Here is a tiny trained network, its code and every weight. The questions are about switching its units off for an input and a class, where a switched-off unit gives its printed mean instead of its output.

import numpy as np


def w(rows, s, z=0):
    codes = np.array(rows[::2]) - 128.0
    scale = np.full(codes.shape[1], s)
    scale[-1] = z or s
    return codes * scale


def f(y):
    return y / 2 * (1 + np.tanh(0.7978845608 * (y + 0.044715 * y**3)))


def log_softmax(a):
    a = a - a.max(-1, keepdims=True)
    return a - np.log(np.exp(a).sum(-1, keepdims=True))


def net(x, mask):
    res = np.array(x, float).reshape(1, 3) / 4 @ E
    y = f(res @ A[0][:, :-1].T + A[0][:, -1])
    res = res + np.where(mask, y, B[0][:, -1]) @ B[0][:, :-1]
    return log_softmax(res[-1] @ U[:, :-1].T + U[:, -1])


A, B = {}, {}
E = w([
[214,121,231,185,100,201,186],'x0',
[249,54,63,41,38,138,85],'x1',
[46,140,54,200,78,193,187],'x2',
],0.016)
A[0] = w([
[10,147,96,241,162,176,146,229],'N0',
[140,138,182,137,173,137,190,191],'N1',
[122,188,182,160,185,153,156,161],'N2',
[105,224,166,145,215,100,139,229],'N3',
[152,146,77,208,80,218,184,100],'N4',
[56,141,62,50,159,106,82,255],'N5',
[86,117,19,217,45,188,173,130],'N6',
],0.012,0.0063)
B[0] = w([
[63,80,190,96,165,102,232,253],'N0',
[182,152,168,192,133,135,130,180],'N1',
[136,137,177,175,142,145,119,199],'N2',
[85,181,164,218,125,84,39,228],'N3',
[147,208,140,100,68,200,181,189],'N4',
[54,102,51,61,177,43,52,219],'N5',
[47,169,54,8,81,179,125,210],'N6',
],0.013,0.031)
U = w([
[78,198,124,157,167,61,61,240],'0',
[170,167,175,219,146,157,105,164],'1',
[61,98,123,102,191,72,221,75],'2',
[100,161,180,152,121,192,190,72],'3',
[197,75,72,93,166,61,68,130],'4',
[247,78,200,93,87,161,135,216],'5',
[88,146,56,70,94,141,79,2],'6',
[164,182,84,117,82,207,147,69],'7',
],0.016,0.0074)

Each question gives the input, the list of numbers given to net, and the class t.
The units are the neurons (one row each of A and B). Each row of codes is followed by its name. A weight is (code - 128) times the scale printed after its matrix; where a second scale follows, it is the last column's (A, B and U).
mask holds one flag per neuron, in row order. A switched-off neuron (its flag False) gives its mean, the last column of its row in B, instead of its output. The means were averaged over made-up inputs and are rounded, as every weight is.
A unit's drop is (log p(t) with every unit on - log p(t) with that unit switched off) / (log p(t) with every unit on - log p(t) with every unit switched off).
The circuit of an input: a set's keep is (log p(t) with only the set's units on - log p(t) with every unit switched off) / (log p(t) with every unit on - log p(t) with every unit switched off). Starting from all 7 units, units are removed one at a time, each time the one whose removal leaves the highest keep (on an exact tie, the one counted first), for as long as the keep stays at least 0.8.
circuit, biggest first: the units of the circuit, biggest drop first
most important unit: the unit with the biggest drop
top k neurons: the k neurons with the biggest drops, biggest first
drop of u: that unit's drop, to one decimal
input [-2,-3,4], class 2: most important unit -> N0
input [5,1,-7], class 5: circuit, biggest first -> N3, N5
input [-3,7,-1], class 4: top 2 neurons -> N6, N0
input [6,2,8], class 7: circuit, biggest first -> N6, N4
input [0,4,-2], class 4: circuit, biggest first -> N0, N6, N3
input [4,8,7], class 7: top 2 neurons -> N4, N5
input [5,4,-1], class 5: top 2 neurons -> N6, N3
input [-3,3,-7], class 4: circuit, biggest first -> N0, N3, N6
input [-4,2,1], class 6: top 2 neurons -> N0, N3
input [7,1,3], class 7: circuit, biggest first -> N0, N4
input [2,2,-3], class 5: top 3 neurons -> N5, N3, N0
input [0,8,-7], class 4: top 2 neurons -> N4, N0
input [1,7,1], class 7: circuit, biggest first -> N5, N0
input [-7,2,7], class 6: circuit, biggest first -> N6
input [1,8,-3], class 5: top 2 neurons -> N5, N6
input [8,1,2], class 7: circuit, biggest first -> N0, N4
input [3,7,4], class 7: top 2 neurons -> N5, N4
input [5,6,0], class 5: top 2 neurons -> N6, N5
input [5,-8,1], class 3: top 2 neurons -> N0, N4
input [-5,6,-6], class 4: top neuron -> N6
input [-8,-8,3], class 2: drop of N3 -> 0.0
